Below is a small trained network, with its code and all its weights. Each question gives an input and a class and asks what happens when units are switched off, that is, made to give their printed mean instead of their output.

import numpy as np


def w(rows, s, z=0):
    codes = np.array(rows[::2]) - 128.0
    scale = np.full(codes.shape[1], s)
    scale[-1] = z or s
    return codes * scale


def norm(h):
    return h / np.sqrt((h * h).mean(-1, keepdims=True) + 1e-5)


def f(y):
    return np.maximum(y, 0)


def log_softmax(a):
    a = a - a.max(-1, keepdims=True)
    return a - np.log(np.exp(a).sum(-1, keepdims=True))


def net(x, mask):
    res = np.array(x, float).reshape(1, 4) / 4 @ E
    u = 0
    for l in range(3):
        y = f(norm(res) @ A[l][:, :-1].T + A[l][:, -1])
        res = res + np.where(mask[u : u + 7], y, B[l][:, -1]) @ B[l][:, :-1]
        u += 7
    return log_softmax(norm(res)[-1] @ U[:, :-1].T + U[:, -1])


A, B = {}, {}
E = w([
[186,177,114,123,78,102,116,137,122,181],'x0',
[145,91,124,192,140,165,219,131,112,134],'x1',
[122,128,120,136,111,142,122,124,131,117],'x2',
[153,154,157,160,96,47,125,141,136,3],'x3',
],0.0047)
A[0] = w([
[108,82,123,113,191,203,93,90,146,174,226],'0.n1',
[58,56,163,100,210,183,81,105,163,73,106],'0.n2',
[46,6,137,107,163,96,143,68,170,73,240],'0.n3',
[104,119,134,186,95,103,253,145,114,153,178],'0.n4',
[200,127,124,170,97,89,84,146,95,127,3],'0.n5',
[163,177,133,174,89,54,112,166,146,77,234],'0.n6',
[195,153,167,172,89,94,125,172,198,99,80],'0.n7',
],0.0042,0.002)
B[0] = w([
[252,90,89,136,100,123,83,151,85,65,234],'0.n1',
[249,13,76,55,127,129,96,149,40,123,227],'0.n2',
[88,215,200,141,137,127,146,206,193,168,245],'0.n3',
[58,192,125,207,112,120,154,141,160,142,213],'0.n4',
[186,15,53,171,96,192,111,140,62,150,159],'0.n5',
[90,49,129,65,182,220,101,181,81,105,254],'0.n6',
[172,48,173,112,179,163,141,156,135,222,194],'0.n7',
],0.0037,0.0047)
A[1] = w([
[66,163,177,206,125,113,190,114,165,78,71],'1.n1',
[167,166,91,240,109,109,213,129,121,186,85],'1.n2',
[105,88,118,53,107,128,30,131,121,181,166],'1.n3',
[130,175,76,127,101,185,125,86,109,213,165],'1.n4',
[101,105,108,165,72,132,148,53,222,88,3],'1.n5',
[96,104,119,3,187,158,140,121,130,130,171],'1.n6',
[143,83,176,135,163,146,167,210,132,74,182],'1.n7',
],0.0045,0.0029)
B[1] = w([
[102,145,136,121,78,78,134,95,163,185,153],'1.n1',
[216,78,51,57,143,152,111,132,96,94,192],'1.n2',
[54,159,165,160,100,54,173,89,134,91,244],'1.n3',
[130,148,133,115,76,88,255,99,157,147,189],'1.n4',
[181,82,197,97,161,98,80,159,113,50,128],'1.n5',
[110,133,164,140,78,127,72,171,126,33,212],'1.n6',
[82,194,126,162,129,144,104,84,160,173,254],'1.n7',
],0.0055,0.006)
A[2] = w([
[50,141,129,104,142,56,178,164,253,104,156],'2.n1',
[83,110,204,49,58,79,85,154,81,73,100],'2.n2',
[76,152,115,60,119,113,99,85,117,79,208],'2.n3',
[204,92,100,194,129,211,166,190,93,200,172],'2.n4',
[112,119,154,176,100,50,70,142,120,108,73],'2.n5',
[119,63,163,74,86,119,45,110,35,97,1],'2.n6',
[115,155,163,37,80,63,117,79,221,116,174],'2.n7',
],0.0046,0.0017)
B[2] = w([
[64,177,185,192,117,117,170,80,174,173,194],'2.n1',
[183,77,65,104,143,161,144,138,90,146,253],'2.n2',
[155,82,95,100,176,163,119,181,118,155,199],'2.n3',
[94,120,187,117,197,121,15,175,115,69,223],'2.n4',
[182,94,76,90,143,163,134,107,68,123,192],'2.n5',
[181,168,108,114,90,66,199,63,124,254,191],'2.n6',
[111,155,172,214,152,166,124,143,195,86,206],'2.n7',
],0.0056,0.0069)
U = w([
[235,36,44,36,88,104,160,89,37,187,145],'0',
[45,70,171,134,255,201,40,227,124,68,3],'1',
[16,216,194,209,66,37,212,50,201,202,228],'2',
],0.0056,0.0019)

Each question gives the input, the list of numbers given to net, and the class t.
The units are the neurons (one row each of A and B). Each row of codes is followed by its name. A weight is (code - 128) times the scale printed after its matrix; where a second scale follows, it is the last column's (A, B and U).
mask holds one flag per neuron, layer by layer. A switched-off neuron (its flag False) gives its mean, the last column of its row in B, instead of its output. The means were averaged over made-up inputs and are rounded, as every weight is.
A unit's drop is (log p(t) with every unit on - log p(t) with that unit switched off) / (log p(t) with every unit on - log p(t) with every unit switched off).
unit that matters most: the unit with the biggest drop
k most important neurons: the k neurons with the biggest drops, biggest first
top k neurons in layer l: the k neurons of layer l with the biggest drops, biggest first
drop of u: that unit's drop, to one decimal
input [-6,1,1,8], class 2: top neuron in layer 0 : 0.n3
input [-6,-2,6,0], class 0: top 2 neurons in layer 2 : 2.n4, 2.n6
input [1,-2,7,-5], class 2: 4 most important neurons : 1.n4, 0.n6, 0.n2, 1.n2
input [-1,-6,0,0], class 0: 3 most important neurons : 2.n2, 1.n7, 2.n4
input [2,-3,-5,5], class 0: 3 most important neurons : 0.n3, 2.n6, 2.n4
input [-3,4,8,1], class 2: 2 most important neurons : 1.n1, 0.n3
input [5,1,3,8], class 1: 4 most important neurons : 1.n3, 0.n7, 0.n2, 1.n6
input [1,-5,3,3], class 0: 3 most important neurons : 0.n3, 2.n2, 2.n4
input [4,7,-3,1], class 1: 3 most important neurons : 2.n4, 1.n2, 2.n6
input [1,-4,-2,0], class 2: 3 most important neurons : 1.n3, 0.n2, 0.n1
input [3,1,-7,5], class 1: 4 most important neurons : 0.n2, 1.n3, 1.n7, 0.n7
input [7,2,3,1], class 1: 2 most important neurons : 2.n4, 0.n6
input [-7,2,3,6], class 2: 2 most important neurons : 0.n3, 2.n1
input [2,2,-1,5], class 1: unit that matters most : 1.n3
input [0,8,4,-2], class 1: top 2 neurons in layer 1 : 1.n2, 1.n3
input [7,-1,-2,-1], class 2: 2 most important neurons : 1.n4, 0.n2
input [-8,-1,-1,-7], class 0: top 2 neurons in layer 0 : 0.n2, 0.n1
input [-8,3,-1,7], class 2: top 2 neurons in layer 2 : 2.n1, 2.n4
input [8,6,5,2], class 1: top 2 neurons in layer 0 : 0.n6, 0.n7
input [7,7,4,6], class 1: unit that matters most : 2.n4
input [7,2,-7,8], class 1: top 2 neurons in layer 1 : 1.n3, 1.n6
input [6,6,-6,6], class 1: drop of 2.n4 : 0.1
input [-5,0,-7,-2], class 0: drop of 0.n2 : 2.2
input [-3,-1,-7,-2], class 0: drop of 0.n2 : 1.5
